Below are the code and all the weights of a small trained network. Each question names an input and a target symbol and asks about switching units off, where a switched-off unit gives its printed mean instead of its output.

import numpy as np


def w(rows, s, z=0):
    codes = np.array(rows[::2]) - 128.0
    scale = np.full(codes.shape[1], s)
    scale[-1] = z or s
    return codes * scale


def norm(h):
    return h / np.sqrt((h * h).mean(-1, keepdims=True) + 1e-5)


def f(y):
    return np.maximum(y, 0)


def softmax(a):
    e = np.exp(a - a.max(-1, keepdims=True))
    return e / e.sum(-1, keepdims=True)


def log_softmax(a):
    a = a - a.max(-1, keepdims=True)
    return a - np.log(np.exp(a).sum(-1, keepdims=True))


def net(x, mask):
    ids = ['αβεζηθλμφψ'.index(c) for c in x.split()]
    T = len(ids)
    res = E[ids] + P[:T]
    u = 0
    for l in range(2):
        r = norm(res)
        for j in range(3):
            rows = slice(2 * j, 2 * j + 2)
            q, k, v = (r @ M[l][rows].T for M in (Q, K, V))
            z = softmax(np.where(np.tri(T) > 0, q @ k.T / 2**0.5, -1e9)) @ v
            o = O[l][rows]
            res = res + np.where(mask[u + j], z, o[:, -1]) @ o[:, :-1]
        u += 3
        y = f(norm(res) @ A[l][:, :-1].T + A[l][:, -1])
        res = res + np.where(mask[u : u + 4], y, B[l][:, -1]) @ B[l][:, :-1]
        u += 4
    return log_softmax(norm(res)[-1] @ U[:, :-1].T + U[:, -1])


Q, K, V, O, A, B = {}, {}, {}, {}, {}, {}
E = w([
[132,229,109,186],'α',
[154,195,95,50],'β',
[191,175,119,190],'ε',
[77,201,24,195],'ζ',
[51,196,185,159],'η',
[3,116,178,165],'θ',
[89,58,42,176],'λ',
[214,152,191,142],'μ',
[119,39,197,89],'φ',
[161,73,104,90],'ψ',
],0.017)
P = w([
[2,139,97,19],'0',
[38,176,99,49],'1',
[61,168,103,68],'2',
[83,165,104,83],'3',
[117,155,108,105],'4',
[146,161,102,143],'5',
[181,159,93,165],'6',
[220,159,91,190],'7',
[140,166,104,153],'8',
],0.0049)
Q[0] = w([
[175,173,29,168],'L0H0',
[144,156,162,156],'L0H0',
[118,112,83,172],'L0H1',
[169,252,155,87],'L0H1',
[106,190,134,193],'L0H2',
[95,128,59,155],'L0H2',
],0.037)
K[0] = w([
[223,141,51,51],'L0H0',
[173,136,151,162],'L0H0',
[114,128,76,165],'L0H1',
[170,253,39,113],'L0H1',
[97,136,191,238],'L0H2',
[102,126,26,190],'L0H2',
],0.03)
V[0] = w([
[205,212,25,21],'L0H0',
[136,215,187,135],'L0H0',
[78,31,107,194],'L0H1',
[147,204,4,81],'L0H1',
[228,106,84,6],'L0H2',
[74,60,25,228],'L0H2',
],0.014)
O[0] = w([
[206,228,171,172,254],'L0H0',
[118,151,164,50,170],'L0H0',
[168,48,91,152,64],'L0H1',
[118,218,127,197,224],'L0H1',
[249,147,166,169,109],'L0H2',
[151,109,66,9,106],'L0H2',
],0.013,0.017)
A[0] = w([
[73,146,191,160,67],'L0N0',
[183,165,146,93,137],'L0N1',
[141,1,190,150,255],'L0N2',
[199,61,165,109,153],'L0N3',
],0.025,0.0028)
B[0] = w([
[168,54,119,162,253],'L0N0',
[86,133,169,147,255],'L0N1',
[223,226,193,11,186],'L0N2',
[242,184,99,254,169],'L0N3',
],0.021,0.01)
Q[1] = w([
[191,43,167,177],'L1H0',
[17,78,151,73],'L1H0',
[24,209,121,83],'L1H1',
[111,139,251,155],'L1H1',
[133,161,80,72],'L1H2',
[4,100,130,156],'L1H2',
],0.029)
K[1] = w([
[180,7,166,150],'L1H0',
[2,101,121,71],'L1H0',
[54,217,92,107],'L1H1',
[127,164,174,214],'L1H1',
[180,139,88,98],'L1H2',
[16,100,131,87],'L1H2',
],0.031)
V[1] = w([
[168,114,173,126],'L1H0',
[79,91,107,150],'L1H0',
[93,129,196,120],'L1H1',
[149,174,253,141],'L1H1',
[97,70,143,133],'L1H2',
[82,153,64,175],'L1H2',
],0.019)
O[1] = w([
[198,116,162,181,147],'L1H0',
[86,165,134,46,71],'L1H0',
[136,57,145,111,156],'L1H1',
[53,12,74,74,252],'L1H1',
[126,147,110,243,79],'L1H2',
[74,16,144,154,123],'L1H2',
],0.011,0.018)
A[1] = w([
[163,25,214,108,75],'L1N0',
[201,78,5,113,2],'L1N1',
[108,101,39,128,123],'L1N2',
[111,157,45,160,189],'L1N3',
],0.027,0.0046)
B[1] = w([
[186,61,193,153,254],'L1N0',
[73,4,103,90,192],'L1N1',
[108,202,160,159,181],'L1N2',
[197,92,94,109,253],'L1N3',
],0.028,0.0054)
U = w([
[156,110,118,123,156],'α',
[140,255,216,170,67],'β',
[103,104,59,224,131],'ε',
[156,202,16,89,156],'ζ',
[37,107,140,126,255],'η',
[130,119,158,11,180],'θ',
[153,30,47,98,197],'λ',
[138,5,225,140,102],'μ',
[219,132,179,25,70],'φ',
[167,84,29,220,91],'ψ',
],0.0099,0.0039)

Each question gives the input, a string of symbols that net reads in full, and the target symbol t.
The units are the heads (2 rows each of Q, K, V and O) and the neurons (one row each of A and B). Each row of codes is followed by its name. A weight is (code - 128) times the scale printed after its matrix; where a second scale follows, it is the last column's (O, A, B and U).
mask holds one flag per unit, layer by layer, with each layer's heads first. A switched-off unit (its flag False) gives its mean, the last column of its rows in O or B, instead of its output. The means were averaged over made-up inputs and are rounded, as every weight is.
A unit's drop is (log p(t) with every unit on - log p(t) with that unit switched off) / (log p(t) with every unit on - log p(t) with every unit switched off).
The circuit of an input: a set's keep is (log p(t) with only the set's units on - log p(t) with every unit switched off) / (log p(t) with every unit on - log p(t) with every unit switched off). Starting from the 12 units with the biggest drops (on a tie, the unit counted first), units are removed one at a time, each time the one whose removal leaves the highest keep (on an exact tie, the one counted first), for as long as the keep stays at least 0.8.
units of the circuit, in order: the units of the circuit, biggest drop first
most important unit: the unit with the biggest drop
k most important neurons: the k neurons with the biggest drops, biggest first
top k neurons in layer l: the k neurons of layer l with the biggest drops, biggest first
heads that matter: for each layer, one digit per head in row order, 1 if its drop is at least 0.15 and else 0, layers parted by /
drop when u is switched off: that unit's drop, to one decimal
input α β μ ψ ε, target ψ: heads that matter	100 / 000
input α μ α, target η: units of the circuit, in order	[L0H2, L0N2, L0H0]
input β α ε η, target η: units of the circuit, in order	[L0H2]
input η φ η μ ψ θ ζ α, target ζ: units of the circuit, in order	[L0H2, L1N0]
input θ β β φ, target φ: units of the circuit, in order	[L0N2, L0H1]
input ε φ α β λ ζ θ μ, target μ: heads that matter	100 / 010
input ψ α μ ε ψ, target ψ: heads that matter	111 / 000
input α ψ α η α, target ε: heads that matter	001 / 001
input ζ α ε, target μ: heads that matter	000 / 001
input μ λ α ζ ε ε α, target η: heads that matter	101 / 101
input β α α α λ β β θ, target θ: top 2 neurons in layer 0	[L0N2, L0N0]
input η φ ψ λ α ζ θ λ, target λ: heads that matter	011 / 000
input μ β β β ε μ η ε β, target β: heads that matter	010 / 000
input ε φ ζ η α ε, target ε: 2 most important neurons	[L0N2, L1N2]
input ε λ ζ, target ζ: heads that matter	001 / 000
input λ η ε η β β ψ ζ α, target ψ: most important unit	L1N3
input λ λ ε η β θ, target θ: heads that matter	011 / 000
input ψ ε α α ε, target ψ: top 2 neurons in layer 0	[L0N2, L0N1]
input β α μ β β α ε, target β: heads that matter	100 / 000
input ψ β μ ε α ε η, target η: most important unit	L0H2
input φ ψ α μ α ζ α, target ψ: 2 most important neurons	[L0N2, L1N3]
input α β ψ β α ε η α, target ε: 3 most important neurons	[L0N2, L0N3, L1N0]
input ε η ε, target ε: top 3 neurons in layer 0	[L0N2, L0N0, L0N1]
input φ θ α λ ε, target ζ: drop when L1H0 is switched off	0.2
input θ μ θ φ α α μ φ α, target ζ: drop when L1H2 is switched off	0.1
input μ ζ ζ, target ζ: drop when L0H2 is switched off	0.2
input α ζ ζ β λ, target λ: most important unit	L0H1
input α β α β ζ α α η φ, target φ: drop when L0H2 is switched off	-0.1
